In the rows, 128 means zero.
Here are made-up things, facts about them, and rows of numbers that follow some of those facts. Name the thing behind each unnamed row.

Some rows with their names:
k_790: [122 120 126 116 194 131 116 136 183 120 120 110 117 116 111 179 103 123
 125 145 117 112 117 121 126 107 183 100 147 171 113 111 132]
k_761: [123 120 118 170 119 114 150 123 131 120 124 113 112 115 122 170 104 123
 116 110 113 130 119 120 124 114 118 146 122 139 116 108 137]
k_786: [138 146 117 113 116 117 112 116 134 123 120 145 114 150 179 117 175 125
 118 110 114 143 132 129 125 113 134 112 121 107 126 165 121]
k_149: [136 118 115 121 122 115 124 124 125 122 120 109 118 116 117 118 114 125
 116 111 113 119 116 127 124 133 121 148 122 122 115 109 125]
k_838: [126 147 114 135 121 116 132 117 129 135 122 118 113 135 168 101 148 128
 118 109 112 133 134 126 123 111 127 147 121 107 126 118 121]
k_315: [124 119 117 112 123 117 126 130 121 121 123 112 129 116 119 139 106 124
 123 131 137 110 116 120 125 110 120 124 121 138 134 111 121]
k_704: [130 118 125 111 132 120 121 146 122 132 132 111 115 124 110 114 125 120
 142 111 119 147 118 119 123 149 120 141 120 106 140 117 122]
k_279: [122 198 119 141 128 117 155 120 123 129 160 111 113 119 109 150 154 123
 196 112 114 139 124 120 124 111 122 156 123 171 203 111 134]
k_552: [123 119 115 117 119 125 127 122 121 129 120 122 127 121 108 100 126 140
 133 115 112 122 126 129 123 127 123 146 143 113 126 132 121]
k_697: [122 120 126 192 119 117 167 118 121 121 125 177 114 119 113 153 103 123
 117 111 111 137 117 122 146 126 120 131 120 159 120 112 138]
k_417: [121 121 120 115 183 131 116 135 178 120 119 112 120 117 114 177 104 122
 127 148 120 112 116 119 125 108 181  99 144 159 113 112 131]
k_570: [127 119 115 123 123 116 122 123 129 120 119 109 113 116 115 129 115 122
 117 112 113 121 116 123 124 125 119 135 124 122 117 109 127]
k_115: [122 121 158 111 117 165 109 191 122 122 144 143 181 160 159 122 105 122
 116 211 187 114 134 122 125 123 122 100 126 113 115 147 124]
k_690: [122 126 116 117 119 142 135 121 121 120 130 114 128 116 132 181 103 120
 118 157 132 112 135 118 125 108 120 104 121 176 121 136 150]
k_204: [131 117 116 113 117 117 147 116 123 175 126 111 112 128 109 149 106 125
 117 112 112 158 116 144 125 119 119 122 131 108 149 134 118]
k_365: [120 121 138 112 118 166 114 162 121 121 133 142 188 155 134 116 103 123
 118 192 196 112 118 118 124 108 148 100 124 107 114 130 121]
k_179: [128 119 144 114 118 134 118 147 121 122 134 128 155 121 123 111 107 122
 117 126 146 119 122 134 127 129 122 108 121 106 113 150 129]

Some facts about the things:
η: hangs directly under; π: points at; β: is of sort
k_100 η:k_458 π:k_855 k_306 k_643 β:niris
k_103 η:k_934 β:kebo
k_105 η:k_553 β:tonu
k_111 η:k_329
k_115 η:k_460 π:k_889 k_690 k_111 k_350 β:kebo
k_120 η:k_306 β:skistane
k_123 η:k_996 π:k_659 k_707 k_682 β:kebo
k_124 η:k_527
k_126 η:k_266 β:nobo
k_128 η:k_111 β:laskiplis
k_129 η:k_567 β:resek
k_130 η:k_266 π:k_134 k_943 k_181 k_93
k_134 η:k_458 β:flurobror
k_138 η:k_834 β:kebo
k_14 η:k_846 π:k_937 k_459 β:flurobror
k_141 η:k_797 β:pudu
k_142 η:k_87 π:k_57 k_927 β:nobo
k_149 η:k_306 β:runebus
k_153 η:k_838
k_154 η:k_82 β:dezam
k_159 η:k_181 β:niris
k_16 η:k_846 π:k_890 k_400 β:runebus
k_162 η:k_852 π:k_184 k_527 k_292
k_168 η:k_514 β:runebus
k_17 η:k_852 β:pudu
k_171 η:k_852 β:kebo
k_172 η:k_111 β:batrodron
k_173 η:k_602 β:runebus
k_175 η:k_190
k_179 η:k_836 β:batrodron
k_181 η:k_42
k_184 η:k_994 β:flurobror
k_188 η:k_836 β:kebo
k_189 η:k_333 π:k_457 k_602 β:flurobror
k_190 η:k_838
k_194 η:k_602 β:skistane
k_196 η:k_41 β:resek
k_2 η:k_483 β:pudu
k_204 η:k_483
k_212 η:k_41 β:dutugre
k_226 η:k_569 β:niris
k_229 η:k_42
k_23 η:k_333 β:skistane
k_230 η:k_181 β:batrodron
k_238 η:k_483 β:batrodron
k_239 η:k_569 β:flurobror
k_252 η:k_483 β:nobo
k_254 η:k_602 π:k_93 k_769 k_934 β:resek
k_255 η:k_918 β:runebus
k_258 η:k_41 β:nobo
k_26 η:k_561 β:pudu
k_266 η:k_329 π:k_78 k_138 k_302
k_274 η:k_329 β:resek
k_275 η:k_567
k_277 η:k_659 β:kebo
k_279 η:k_994 π:k_594 k_226 k_769 k_697 k_546 β:dutugre
k_290 η:k_190 β:runebus
k_292 η:k_266
k_302 η:k_42 β:niris
k_305 η:k_82 β:resek
k_31 η:k_602 π:k_587 k_441 β:dutugre
k_315 η:k_643 π:k_88 k_458 k_355 β:niris
k_317 η:k_41 π:k_791 k_238 k_669 k_570
k_322 η:k_823 β:resek
k_324 η:k_275 β:trotrer
k_326 η:k_561 β:flurobror
k_329 π:k_906 k_543
k_33 η:k_181 π:k_239 k_306 β:runebus
k_330 η:k_836
k_333 η:k_648 π:k_514 k_660 k_717
k_350 η:k_181 β:kebo
k_355 η:k_705 β:kebo
k_365 η:k_483 π:k_503 β:kebo
k_37 η:k_79 β:resek
k_377 η:k_87 β:flurobror
k_394 η:k_996 β:flurobror
k_399 η:k_458 β:pudu
k_40 η:k_934 π:k_814 β:skistane
k_400 η:k_659 β:niris
k_41 η:k_786
k_414 η:k_461 β:batrodron
k_417 η:k_329 β:flurobror
k_419 η:k_836 β:flurobror
k_42 π:k_669 k_761
k_421 η:k_918 β:dutugre
k_433 η:k_527 β:kebo
k_44 η:k_918 π:k_890 β:buflem
k_441 η:k_779 β:pudu
k_457 η:k_643 β:kebo
k_458 η:k_42
k_459 η:k_838 β:flurobror
k_460 η:k_934 π:k_179 k_458 k_377
k_461 η:k_648
k_478 η:k_705 π:k_865 β:radrim
k_479 η:k_41 π:k_141 β:niris
k_483 η:k_527
k_484 η:k_786 π:k_790 β:flurobror
k_485 η:k_546 β:flurobror
k_486 η:k_82
k_5 η:k_814 β:kebo
k_503 η:k_602 β:kebo
k_504 η:k_461 β:kebo
k_513 η:k_659 π:k_846
k_514 η:k_527
k_517 η:k_181 π:k_485 k_787 k_290
k_52 η:k_41 β:flurobror
k_524 η:k_82 π:k_955 k_290 k_181 k_239 k_690 β:kebo
k_525 η:k_181 π:k_543
k_526 η:k_229 β:resek
k_531 η:k_42 β:resek
k_536 η:k_786 π:k_852 k_526 β:dutugre
k_537 η:k_553 β:laskiplis
k_54 η:k_111 β:niris
k_543 η:k_918 β:resek
k_552 η:k_42
k_553 η:k_329 π:k_111
k_556 η:k_190 π:k_671 k_994 k_880 k_682 β:batrodron
k_561 η:k_996
k_563 η:k_461 π:k_58 k_322 k_643 β:nobo
k_566 η:k_643 β:pudu
k_569 η:k_786
k_57 η:k_834 β:radrim
k_570 η:k_483 β:runebus
k_572 η:k_329 π:k_526 β:pudu
k_578 η:k_602 π:k_290 k_587 k_786
k_579 η:k_514 β:niris
k_58 η:k_87 β:kebo
k_587 η:k_834
k_588 η:k_460 β:dutugre
k_594 η:k_190 β:radrim
k_602 η:k_846
k_618 η:k_779 β:kebo
k_627 η:k_861 π:k_79 k_526 k_306 β:batrodron
k_631 η:k_41 π:k_579 β:runebus
k_643 η:k_306
k_654 η:k_458 π:k_103
k_659 η:k_648
k_660 η:k_569 β:dezam
k_667 η:k_458 β:trotrer
k_669 η:k_190 β:kebo
k_671 η:k_553 β:batrodron
k_674 η:k_458
k_682 η:k_458
k_687 η:k_569 β:tonu
k_690 η:k_797 β:tonu
k_694 η:k_836 β:dezam
k_697 η:k_834 β:pudu
k_698 η:k_87 β:pudu
k_702 η:k_836 β:trotrer
k_704 η:k_994 π:k_682 β:resek
k_705 η:k_934 π:k_543 k_769
k_707 η:k_190 β:tonu
k_714 η:k_934 π:k_787 k_769 β:laskiplis
k_715 η:k_266
k_717 η:k_266 β:runebus
k_718 η:k_918 β:flurobror
k_722 η:k_643 π:k_23 k_111 β:flurobror
k_736 η:k_553 β:resek
k_738 η:k_124 π:k_400 k_552 k_887 β:kebo
k_746 η:k_333 β:niris
k_761 η:k_996 β:runebus
k_769 η:k_79 β:flurobror
k_772 η:k_861 β:resek
k_779 η:k_527 π:k_514
k_78 η:k_483 β:laskiplis
k_787 η:k_814 β:niris
k_790 η:k_266 β:flurobror
k_791 η:k_643
k_797 η:k_163
k_800 η:k_460 π:k_718 k_552 β:niris
k_803 η:k_918 π:k_746 k_292 k_717 k_697
k_806 η:k_846 β:skistane
k_814 η:k_329
k_823 η:k_996
k_825 η:k_786 π:k_204 β:resek
k_83 η:k_705 β:niris
k_831 η:k_79 π:k_124 k_37 k_417 k_772 β:niris
k_834 η:k_996
k_836 η:k_79 π:k_126 k_154 k_485 k_920
k_840 η:k_553 π:k_906 k_865 β:radrim
k_852 η:k_82
k_855 η:k_567 β:runebus
k_86 η:k_643 π:k_814 k_419 k_290
k_861 η:k_306
k_865 η:k_275 β:kebo
k_87 η:k_306 π:k_204
k_872 η:k_79 β:dutugre
k_88 η:k_153 β:buflem
k_880 η:k_111
k_887 η:k_266 β:dutugre
k_888 η:k_934 π:k_154 k_417 β:runebus
k_889 η:k_460 β:runebus
k_890 η:k_659 β:dezam
k_902 η:k_461 π:k_126 k_872 β:skistane
k_906 η:k_994 β:kebo
k_907 η:k_934
k_914 η:k_918
k_918 η:k_996
k_920 η:k_836 β:nobo
k_927 η:k_87 β:laskiplis
k_93 η:k_994 β:nobo
k_935 η:k_823 π:k_172
k_937 η:k_846 β:kebo
k_94 η:k_705
k_943 η:k_846 β:laskiplis
k_95 η:k_569 β:laskiplis
k_954 η:k_569 β:runebus
k_955 η:k_569 β:nobo
k_957 η:k_42 π:k_173 k_82 k_226 k_2 β:kebo
k_978 η:k_786 β:runebus
k_980 η:k_229 π:k_173 k_769 k_698 k_772
k_983 η:k_87 π:k_797 k_95 k_93 k_292 β:tonu
k_989 η:k_553 β:kebo
k_994 η:k_163

Which thing is each row?
No name comes twice in this set of rows, the named rows included.
[149 117 121 113 124 114 118 137 122 128 126 111 128 117 118 101 143 124
 122 111 116 150 114 131 125 160 120 181 121 107 117 110 124] : k_772
[122 120 140 109 117 165 116 165 120 121 133 137 182 163 131 124 104 124
 118 188 193 112 117 120 123 109 142 100 128 107 113 135 120] : k_738
[122 119 115 115 121 126 129 123 121 142 120 116 125 132 110  99 110 143
 136 112 111 121 125 129 124 119 123 144 167 110 135 136 120] : k_682
[122 121 136 111 118 168 112 171 121 121 127 182 211 147 149 127 111 122
 130 205 178 112 117 120 124 108 161  98 119 107 114 131 120] : k_524
[121 123 117 120 118 141 140 118 121 121 130 111 123 115 119 183 104 122
 119 147 136 111 133 119 125 108 119 100 129 169 130 139 146] : k_707
[122 118 126 183 119 117 163 116 123 123 123 173 114 121 113 152 103 122
 117 112 112 132 114 124 140 127 120 130 119 166 119 115 136] : k_26
[134 160 117 115 118 115 143 116 123 186 120 108 112 166 140 100 105 124
 118 111 109 146 117 124 127 108 126 146 119 107 164 110 124] : k_87
[122 117 115 120 122 131 124 123 122 125 121 123 133 119 109  99 134 152
 140 120 112 120 131 131 126 125 121 153 148 112 124 132 124] : k_674

The same things again, as new rows of numbers:
Some rows with their names:
k_421: [ 78 101  98 146 106 115 182 105  91  91 105 115 121 163 120 132 155 135
 124 117 110 161 138 187 123 151  56 105 111 162 128 134 120 150 100]
k_2: [ 84  95 145 144 100  67 219  63 151 143 131 144 137 103  88 141 113 136
 173  98  91 157 130 199 121 162  52 175 125 106 118 140 110 153 114]
k_627: [118 143 139 139 101 133  83 112 132 126 160  99  87 171 162 141 136 156
 107 156 113 134 129 128 114 140 125  97 116 114 128 174 112 103 162]
k_175: [126 137 134 122 125 133 118 121 126 130 122 122 135 115 141 119 131 122
 129 119 127 125 135 114 123 117 129 119 122 125 124 133 116 138 127]
k_779: [155 127  86 126 140 107 128 155 133 137 129 151 123 151 104 140 135 162
 125 158 143 108 103 130 128  95 173 133 183 123 124  99 139 116 128]
k_305: [103 122 126 136 114 127 140 117 107 112 128 113 112 156 130 137 133 137
 128 130 118 130 142 151 108 155  94 118 101 143 138 137 134 130 118]
k_698: [ 90 100 158 149  98  70 222  58 162 148 129 149 136 110  86 148 117 135
 175  97  95 162 127 203 121 163  49 164 115 107 110 140 111 153 108]
k_761: [100 111 115 150 100 134 142 124  93 101 127 109 100 164 125 134 116 126
 117 129 117 148 133 175 102 150  68 133 115 162 146 161 125 124 131]
k_872: [ 80 115 128 156 107 116 203 100 115 101 100 132 127 158 120 151 163 127
 136 125 126 159 151 188 121 161  67 113  82 153 148 115 127 158  89]
k_786: [152 134 112 144 143 121 133 164 158 108 135 178 115 128 122 144 139 123
 114 152 174 120 101 129 145 119 138 163 185 116 180  56 171 172 150]
k_552: [121 119 134 120 132 140 141 135 130 126 126 133 142 104 145 122 126 112
 139 124 129 120 147 107 119 121 142 142 115 145 147 144  94 123 122]
k_58: [137 146 147 112 120 118 118 113 165 165 111 144 159  69 147 104 146 116
 153  97 129 135 119  72 154  59 161 138 156  78 120 172  63 166 129]
k_33: [ 89 107 133 142  96 121 142 113 126 100 167 124  97 179 169 147 165 149
 120 165 103 141 134 163 122 182  99 106  88 143 138 147 116 104 153]
k_983: [162 180 122 107 117 145  81 127 120 139 117 119 143 132 184 105 157 152
 103 142 120 101 115  88 122  90 168  68 131 149  99 107 167 106  97]
k_485: [152  89 217 145 162 162  96 142 178 138 184 108  77 146  89 144  32  90
 139 121 117 126 136 142 140 238  73 152 103 114  98 165 183  80 155]
k_705: [166 136 102 135 146 110 140 131 148 141 125 151 130 134 108 148 130 162
 110 168 137 137 100 146 125  99 171 124 182 121 124  80 144 100 134]
k_254: [118 135 130 134 108 115 140  93 122 119 138 120 121 151 145 134 134 154
 118 144  97 135 123 170 115 165  91 100 112 149 110 103 170 106 112]

Rows to name:
No name comes twice in this set of rows, the named rows included.
[ 88  81 131 136  88  69 216  75 136 132 136 146 139 104  95 131 102 127
 168  89  77 159 110 198 133 158  36 189 146 129 110 144 131 146 110] : k_697
[154  92 201 136 156 156 101 135 183 148 180  98  83 134  94 145   4 109
 154 121  94 129 127 139 129 230  74 174 136 130 102 174 210  67 118] : k_769
[150  83 181 118 154 145  78 144 153 139 198  96  76 155  96 136  21 119
 157 119  88  92 130 123 130 230  78 162 134 121  80 179 204  76 128] : k_184
[147 127  89 131 152 111 124 149 129 134 126 145 126 151  98 144 143 159
 115 156 151 113 116 131 124  96 172 117 169 110 126  98 112 121 152] : k_460
[109 128 154 162  79 139 164 133 135 108 141 148  96 171 141 145 137 108
 133 141 136 149 122 182 126 171  71 139  76 161 154 138 158 128 119] : k_290
[134  87 183 127 177 141  52 130 149 125 199  86  72 140  97 136  35 123
 131 118 100  93 151 122 120 238  72 139 136  93  96 154 184 105 168] : k_484
[126 118 135 115 125 143 143 152 116 127 127 146 144 108 142 112 123  99
 146 119 138 101 146 110 115 122 132 147  94 157 139 132 108 121 122] : k_682
[143  91  94 125 157 126 175 183 145 121 135 173 138 125 121 142 134 130
 146 173 151 113 129 117 122 109 192 171 153 147 165 111  78  85 145] : k_458
[155 133 114 149 147 122 156 149 161 139 106 155 128 132  92 154 121 141
 123 158 158 149 111 142 126  95 168 146 175 126 154  99 125 114 126] : k_124
[132 141 131 130 112 135  85 126  90 125 153 113 106 153 136 120 120 136
 102 143 129  85 137 142  82 141 114 102  87 135 116 122 137 101 166] : k_556
[ 60 113 102 140 103 109 182 100  82  98 107 110 129 170 110 154 155 133
 143 115 115 154 152 182 127 164  95 128  69 152 151 131 134 157  86] : k_887
[121 141 135 135  99 145  94 132 102 125 146 101 104 149 137 134  97 117
 118 138 131 129 132 141 103 148 131 150  93 141 158 154 140 103 147] : k_172
[150  89 195 128 160 146  64 138 153 141 198  99  69 176  93 135  63 126
 141 125 103  83 140 130 130 231  82 110 101  93  57 172 184  82 169] : k_722
[148 150 149 104 119 111 105 107 142 156 130 161 169  63 152  87 174 112
 126 104 131 107 109  90 160  78 154 101 119  82  83 103  95 153 172] : k_115
[154 152 154 107 118 111 108 103 152 158 135 163 167  63 161  89 176 114
 121 112 126 121 101  91 170  82 156 102 126  81  85  99 102 149 176] : k_524

The same things again, as new rows of numbers:
Some rows with their names:
k_553: [137 132 143 135  92 104 125 142 170 105 105 121 149 130 125]
k_902: [132 137 143 160 116 102 146 126 127 108 110 132 120 138 110]
k_836: [133 125 161 164 104 112 142 128 169 107 102 128 139 128 122]
k_935: [136 161 152 145 103 125 136 115 135 121 120 113 145 135 110]
k_722: [111 116 129 137 127  86 157 145 148 131 149 126 118 126 105]
k_517: [140 123 150 157 120  98 144 108 161 102 120 110 132 141 129]
k_123: [111 127 123 155  95  96 132 122 143 124 173 132 135 126  97]
k_556: [103 190 142 107 107  63 181 129 123  97 165 125 148 105 115]
k_86: [124 122 159 140 116 103 142 122 157 123 105 106 122 133 120]
k_536: [117 136 130 145 129 114 143 149 105 108 140 144 127 140 117]
k_671: [118 214 123  83 113  56 173 131 144  98 152 133 157 108 109]
k_806: [131 152 135 145 127 113 135 132 121 108 116 123 126 135 106]
k_290: [113 129 141  77 138  87 172 138 122  57 143 158 127 144  85]
k_173: [118 171 140  91 135 107 177 136 130  53 156 163 111 140  85]
k_124: [144 142 156 151 129 119 136 128 180 105 100 134 144 125 111]
k_855: [116 137 134  75 131 108 174 150 100  61 153 147 125 142  95]
k_275: [138 150 149 147 118 127 128 135 163 101 108 120 146 122 119]

Name these rows:
No name comes twice in this set of rows, the named rows included.
[143 136 142 136 116 102 126 137 184 102  93 127 156 131 115] : k_814
[128 147 139 144 134 112 135 135 129 111 113 116 116 132 103] : k_120
[114 153 144  93 123  83 200 151 127 111 154 117 144 114 122] : k_627
[128 128 122 141 144  79 157 127 167 119 143 154 136 131  94] : k_485
[125 187 125  74 120 105 162 152 133  52 161 156 112 141  93] : k_717
[134 175 155 146 112 117 132 130 155 116 133 100 126 138 124] : k_162
[132 147 101 126 119  93 147 139 150 118 144 148 134 128 105] : k_790
[129 130 156 147 136 106 127 135 169 103 101 135 160 134 120] : k_786
[120 165 147 153 118 125 130 118 124 118 120 127 140 133 133] : k_317
[140 152 139 144  88 118 127 138 161 106 103 123 141 124 130] : k_266
[129 122 124 171 116 106 153 121 177 114 172 138 116 132 113] : k_957

